Below are the code and all the weights of a small trained network. Each question names an input and a class and asks about switching units off, where a switched-off unit gives its printed mean instead of its output.

import numpy as np


def w(rows, s, z=0):
    codes = np.array(rows[::2]) - 128.0
    scale = np.full(codes.shape[1], s)
    scale[-1] = z or s
    return codes * scale


def norm(h):
    return h / np.sqrt((h * h).mean(-1, keepdims=True) + 1e-5)


def f(y):
    return np.maximum(y, 0)


def log_softmax(a):
    a = a - a.max(-1, keepdims=True)
    return a - np.log(np.exp(a).sum(-1, keepdims=True))


def net(x, mask):
    res = np.array(x, float).reshape(1, 4) / 4 @ E
    u = 0
    for l in range(3):
        y = f(norm(res) @ A[l][:, :-1].T + A[l][:, -1])
        res = res + np.where(mask[u : u + 8], y, B[l][:, -1]) @ B[l][:, :-1]
        u += 8
    return log_softmax(norm(res)[-1] @ U[:, :-1].T + U[:, -1])


A, B = {}, {}
E = w([
[146,107,144,159,76,162,165,68,105,254],'x0',
[174,138,123,88,86,181,189,151,97,89],'x1',
[128,129,130,127,129,128,129,128,129,128],'x2',
[126,185,175,213,135,81,147,146,90,82],'x3',
],0.013)
A[0] = w([
[69,134,44,159,181,103,122,158,149,90,85],'0.n0',
[107,84,66,83,120,105,61,113,188,175,85],'0.n1',
[115,67,63,43,111,172,145,82,170,232,118],'0.n2',
[148,78,108,50,129,115,66,103,157,152,41],'0.n3',
[102,140,115,33,153,199,103,152,98,101,2],'0.n4',
[126,46,40,60,166,148,78,86,222,40,50],'0.n5',
[96,100,144,138,154,85,123,71,131,206,33],'0.n6',
[4,101,123,147,169,133,2,75,219,163,124],'0.n7',
],0.0074,0.007)
B[0] = w([
[196,196,199,134,127,89,113,103,212,101,166],'0.n0',
[156,196,186,63,133,108,255,138,196,209,189],'0.n1',
[153,106,181,104,130,201,27,192,87,149,254],'0.n2',
[83,170,172,188,88,107,161,67,87,45,164],'0.n3',
[172,98,51,148,159,113,111,124,163,129,154],'0.n4',
[120,116,72,126,224,93,223,115,188,132,200],'0.n5',
[105,72,50,137,149,122,73,103,94,209,167],'0.n6',
[52,163,185,36,81,42,196,126,91,127,234],'0.n7',
],0.0083,0.0086)
A[1] = w([
[101,173,150,101,147,98,104,180,117,26,68],'1.n0',
[103,101,135,227,190,88,37,100,172,162,82],'1.n1',
[148,102,11,87,164,232,168,151,141,119,33],'1.n2',
[169,70,104,56,149,104,121,149,144,133,131],'1.n3',
[61,166,110,191,135,88,119,97,109,127,118],'1.n4',
[107,155,145,134,54,124,136,108,76,41,54],'1.n5',
[123,91,157,197,117,150,136,82,77,184,128],'1.n6',
[88,105,96,176,95,98,217,82,86,170,3],'1.n7',
],0.011,0.0035)
B[1] = w([
[122,50,201,75,84,159,122,204,70,192,253],'1.n0',
[8,123,229,94,97,136,18,2,191,120,177],'1.n1',
[221,154,158,210,58,59,28,149,224,12,241],'1.n2',
[100,127,60,194,143,89,117,121,158,88,216],'1.n3',
[161,83,119,102,70,212,84,49,172,46,197],'1.n4',
[64,144,176,77,164,108,153,224,77,126,204],'1.n5',
[112,163,69,135,161,91,166,120,208,43,254],'1.n6',
[164,166,79,216,173,230,138,51,117,63,201],'1.n7',
],0.0086,0.0072)
A[2] = w([
[199,79,115,144,141,171,155,164,115,108,177],'2.n0',
[73,145,172,144,126,136,127,96,101,168,120],'2.n1',
[102,89,184,100,71,127,73,146,82,210,105],'2.n2',
[181,182,120,136,164,133,194,128,103,147,83],'2.n3',
[94,118,92,102,210,103,113,152,135,206,92],'2.n4',
[171,137,141,142,55,209,98,127,116,119,2],'2.n5',
[134,153,124,175,110,129,247,175,53,78,71],'2.n6',
[140,67,131,45,158,104,71,161,131,147,76],'2.n7',
],0.013,0.0048)
B[2] = w([
[214,140,132,59,146,221,146,131,106,142,223],'2.n0',
[184,126,84,208,128,145,100,121,117,78,195],'2.n1',
[201,103,130,171,149,101,52,242,120,143,255],'2.n2',
[130,104,80,143,115,30,193,98,119,94,166],'2.n3',
[28,150,5,154,88,124,140,196,166,181,181],'2.n4',
[43,72,146,40,98,121,109,25,80,141,190],'2.n5',
[110,144,48,138,205,144,203,107,142,218,231],'2.n6',
[87,145,116,199,94,117,162,17,88,135,211],'2.n7',
],0.011,0.0087)
U = w([
[18,152,73,67,147,38,218,133,199,131,178],'0',
[228,129,77,114,138,108,115,165,205,13,183],'1',
[96,103,222,166,124,64,35,154,94,79,88],'2',
[141,136,156,77,193,184,189,245,43,139,126],'3',
[100,118,29,193,86,111,40,154,129,242,136],'4',
[180,75,124,33,64,218,74,76,85,159,105],'5',
[65,170,115,203,127,175,91,8,146,62,172],'6',
[141,152,3,137,184,172,252,63,83,160,4],'7',
],0.019,0.0019)

Each question gives the input, the list of numbers given to net, and the class t.
The units are the neurons (one row each of A and B). Each row of codes is followed by its name. A weight is (code - 128) times the scale printed after its matrix; where a second scale follows, it is the last column's (A, B and U).
mask holds one flag per neuron, layer by layer. A switched-off neuron (its flag False) gives its mean, the last column of its row in B, instead of its output. The means were averaged over made-up inputs and are rounded, as every weight is.
A unit's drop is (log p(t) with every unit on - log p(t) with that unit switched off) / (log p(t) with every unit on - log p(t) with every unit switched off).
The circuit of an input: a set's keep is (log p(t) with only the set's units on - log p(t) with every unit switched off) / (log p(t) with every unit on - log p(t) with every unit switched off). Starting from the 12 units with the biggest drops (on a tie, the unit counted first), units are removed one at a time, each time the one whose removal leaves the highest keep (on an exact tie, the one counted first), for as long as the keep stays at least 0.8.
units of the circuit, in order: the units of the circuit, biggest drop first
top k neurons: the k neurons with the biggest drops, biggest first
k most important neurons of layer l: the k neurons of layer l with the biggest drops, biggest first
drop of u: that unit's drop, to one decimal
input [0,6,-1,4], class 3: most important neuron of layer 1 => (1.n5)
input [3,0,-1,1], class 6: top 2 neurons => (0.n7 1.n6)
input [7,0,-8,3], class 6: top 2 neurons => (0.n7 0.n1)
input [1,-3,-6,1], class 6: top 3 neurons => (0.n2 1.n7 0.n6)
input [-7,0,6,2], class 2: units of the circuit, in order => (1.n0 2.n7)
input [5,-1,-4,1], class 6: top 2 neurons => (1.n6 1.n0)
input [-7,-4,-5,1], class 2: top 4 neurons => (1.n0 0.n1 1.n6 2.n6)
input [1,0,1,7], class 6: top 4 neurons => (0.n7 0.n2 0.n1 1.n1)
input [0,8,6,2], class 3: top 3 neurons => (0.n1 1.n5 1.n7)
input [1,4,-2,7], class 7: top 3 neurons => (0.n2 2.n6 0.n7)
input [-1,8,3,1], class 3: top 3 neurons => (1.n5 0.n5 0.n2)
input [6,0,-2,-5], class 4: 2 most important neurons of layer 2 => (2.n2 2.n4)
input [1,-8,7,5], class 6: 2 most important neurons of layer 1 => (1.n4 1.n7)
input [4,1,4,7], class 7: top 2 neurons => (0.n6 2.n6)
input [1,-6,8,7], class 6: top neuron => (0.n2)
input [-1,-1,6,0], class 0: top 2 neurons => (0.n2 0.n5)
input [0,4,1,3], class 3: 2 most important neurons of layer 0 => (0.n5 0.n1)
input [4,1,2,8], class 7: 2 most important neurons of layer 1 => (1.n2 1.n5)
input [-8,-6,8,3], class 2: drop of 1.n0 => 0.2
input [1,2,-2,-2], class 5: units of the circuit, in order => (0.n2)
input [-5,-2,4,-1], class 0: drop of 0.n5 => 0.5
input [-6,-8,3,-2], class 0: drop of 0.n1 => 0.0
input [0,3,8,-4], class 1: 2 most important neurons of layer 1 => (1.n2 1.n3)
